Here is a tiny trained network, its code and every weight. The questions are about switching its units off for an input and a target symbol, where a switched-off unit gives its printed mean instead of its output.

import numpy as np


def w(rows, s, z=0):
    codes = np.array(rows[::2]) - 128.0
    scale = np.full(codes.shape[1], s)
    scale[-1] = z or s
    return codes * scale


def softmax(a):
    e = np.exp(a - a.max(-1, keepdims=True))
    return e / e.sum(-1, keepdims=True)


def log_softmax(a):
    a = a - a.max(-1, keepdims=True)
    return a - np.log(np.exp(a).sum(-1, keepdims=True))


def net(x, mask):
    ids = ['ΘΞΦαγζπτ'.index(c) for c in x.split()]
    T = len(ids)
    res = E[ids] + P[:T]
    u = 0
    for l in range(3):
        r = res
        for j in range(2):
            rows = slice(4 * j, 4 * j + 4)
            q, k, v = (r @ M[l][rows].T for M in (Q, K, V))
            z = softmax(np.where(np.tri(T) > 0, q @ k.T / 4**0.5, -1e9)) @ v
            o = O[l][rows]
            res = res + np.where(mask[u + j], z, o[:, -1]) @ o[:, :-1]
        u += 2
    return log_softmax(res[-1] @ U[:, :-1].T + U[:, -1])


Q, K, V, O = {}, {}, {}, {}
E = w([
[107,6,47],'Θ',
[138,193,165],'Ξ',
[97,235,163],'Φ',
[111,83,108],'α',
[143,139,135],'γ',
[42,3,52],'ζ',
[156,164,152],'π',
[43,152,134],'τ',
],0.014)
P = w([
[164,6,234],'0',
[84,38,150],'1',
[255,84,103],'2',
[45,242,26],'3',
[9,16,168],'4',
[208,72,67],'5',
[110,243,163],'6',
],0.0093)
Q[0] = w([
[106,213,141],'0.h1',
[126,96,33],'0.h1',
[211,61,96],'0.h1',
[123,106,167],'0.h1',
[97,52,68],'0.h2',
[150,158,251],'0.h2',
[166,126,157],'0.h2',
[112,188,166],'0.h2',
],0.015)
K[0] = w([
[101,80,85],'0.h1',
[91,117,175],'0.h1',
[165,153,247],'0.h1',
[84,189,79],'0.h1',
[103,106,161],'0.h2',
[201,144,110],'0.h2',
[243,167,158],'0.h2',
[131,138,154],'0.h2',
],0.016)
V[0] = w([
[33,192,76],'0.h1',
[80,194,154],'0.h1',
[98,143,128],'0.h1',
[170,138,2],'0.h1',
[118,180,155],'0.h2',
[102,147,73],'0.h2',
[134,169,104],'0.h2',
[130,104,201],'0.h2',
],0.0087)
O[0] = w([
[198,115,200,49],'0.h1',
[62,97,140,45],'0.h1',
[131,102,172,123],'0.h1',
[170,101,193,2],'0.h1',
[90,116,194,31],'0.h2',
[54,136,170,123],'0.h2',
[176,24,140,30],'0.h2',
[101,254,55,179],'0.h2',
],0.0071,0.0032)
Q[1] = w([
[159,102,23],'1.h1',
[193,140,58],'1.h1',
[232,123,40],'1.h1',
[162,110,158],'1.h1',
[123,126,107],'1.h2',
[115,126,152],'1.h2',
[53,254,121],'1.h2',
[124,46,71],'1.h2',
],0.0087)
K[1] = w([
[136,110,160],'1.h1',
[151,186,68],'1.h1',
[144,135,140],'1.h1',
[113,166,173],'1.h1',
[161,88,86],'1.h2',
[156,109,145],'1.h2',
[119,248,160],'1.h2',
[110,126,141],'1.h2',
],0.016)
V[1] = w([
[98,114,123],'1.h1',
[154,191,111],'1.h1',
[111,159,208],'1.h1',
[144,120,195],'1.h1',
[20,176,123],'1.h2',
[183,163,152],'1.h2',
[2,193,99],'1.h2',
[99,125,75],'1.h2',
],0.0098)
O[1] = w([
[112,222,206,151],'1.h1',
[201,240,66,130],'1.h1',
[213,180,69,64],'1.h1',
[40,159,81,54],'1.h1',
[138,103,159,213],'1.h2',
[229,131,185,88],'1.h2',
[159,71,236,248],'1.h2',
[254,113,151,186],'1.h2',
],0.0058,0.011)
Q[2] = w([
[204,90,174],'2.h1',
[159,175,83],'2.h1',
[120,39,113],'2.h1',
[182,101,85],'2.h1',
[98,156,186],'2.h2',
[76,128,134],'2.h2',
[255,173,104],'2.h2',
[96,140,50],'2.h2',
],0.0089)
K[2] = w([
[112,139,239],'2.h1',
[139,116,89],'2.h1',
[118,130,205],'2.h1',
[76,21,188],'2.h1',
[212,124,68],'2.h2',
[135,142,157],'2.h2',
[144,106,36],'2.h2',
[249,132,83],'2.h2',
],0.013)
V[2] = w([
[220,147,157],'2.h1',
[60,97,197],'2.h1',
[209,151,156],'2.h1',
[65,175,11],'2.h1',
[102,220,137],'2.h2',
[112,49,138],'2.h2',
[102,151,201],'2.h2',
[2,100,22],'2.h2',
],0.0093)
O[2] = w([
[118,153,70,146],'2.h1',
[108,108,154,207],'2.h1',
[89,134,48,144],'2.h1',
[157,86,196,2],'2.h1',
[161,107,183,76],'2.h2',
[108,82,117,197],'2.h2',
[255,145,221,172],'2.h2',
[143,79,159,108],'2.h2',
],0.0086,0.0096)
U = w([
[81,88,86,185],'Θ',
[87,202,53,109],'Ξ',
[102,184,181,251],'Φ',
[123,114,61,103],'α',
[140,147,24,92],'γ',
[6,88,157,130],'ζ',
[144,157,9,64],'π',
[155,90,254,94],'τ',
],0.0094,0.0032)

Each question gives the input, a string of symbols that net reads in full, and the target symbol t.
The units are the heads (4 rows each of Q, K, V and O). Each row of codes is followed by its name. A weight is (code - 128) times the scale printed after its matrix; where a second scale follows, it is the last column's (O and U).
mask holds one flag per head, layer by layer. A switched-off head (its flag False) gives its mean, the last column of its rows in O, instead of its output. The means were averaged over made-up inputs and are rounded, as every weight is.
A unit's drop is (log p(t) with every unit on - log p(t) with that unit switched off) / (log p(t) with every unit on - log p(t) with every unit switched off).
The circuit of an input: a set's keep is (log p(t) with only the set's units on - log p(t) with every unit switched off) / (log p(t) with every unit on - log p(t) with every unit switched off). Starting from all 6 units, units are removed one at a time, each time the one whose removal leaves the highest keep (on an exact tie, the one counted first), for as long as the keep stays at least 0.8.
units of the circuit, in order: the units of the circuit, biggest drop first
most important unit: the unit with the biggest drop
heads that matter: for each layer, one digit per head in row order, 1 if its drop is at least 0.15 and else 0, layers parted by /
drop of u: that unit's drop, to one decimal
input Ξ Φ Φ Θ Ξ Θ, target π: units of the circuit, in order	0.h1, 2.h1
input Ξ α α ζ Ξ γ ζ, target Ξ: most important unit	0.h1
input Φ Φ ζ Ξ ζ ζ, target τ: heads that matter	00 / 10 / 11
input ζ Θ Θ Θ γ ζ Ξ, target Ξ: heads that matter	11 / 10 / 11
input Ξ γ τ ζ, target ζ: heads that matter	01 / 10 / 00
input ζ ζ Θ, target τ: heads that matter	00 / 10 / 10
input ζ Ξ Φ Θ Ξ ζ, target π: heads that matter	11 / 00 / 00
input Ξ γ ζ Ξ ζ α, target τ: units of the circuit, in order	2.h1, 1.h1
input γ γ Θ ζ Ξ τ ζ, target Ξ: heads that matter	11 / 00 / 11
input ζ Ξ ζ ζ ζ ζ τ, target τ: heads that matter	00 / 11 / 01
input Ξ τ Φ Θ Ξ ζ, target π: heads that matter	10 / 00 / 11
input α ζ ζ Θ ζ π, target τ: heads that matter	00 / 00 / 10
input Ξ π ζ ζ, target ζ: units of the circuit, in order	1.h1, 0.h2
input Φ Ξ π, target π: units of the circuit, in order	1.h1, 2.h1
input Φ τ ζ ζ ζ Ξ, target τ: most important unit	1.h1
input π Ξ Ξ, target π: heads that matter	01 / 10 / 10
input π Θ γ ζ Ξ α, target π: heads that matter	10 / 00 / 10
input τ ζ γ, target τ: drop of 1.h1	1.0
input Ξ ζ Φ, target τ: drop of 1.h2	0.0
input Θ Ξ π, target π: most important unit	0.h2
input Ξ Ξ Ξ, target π: drop of 0.h2	0.2
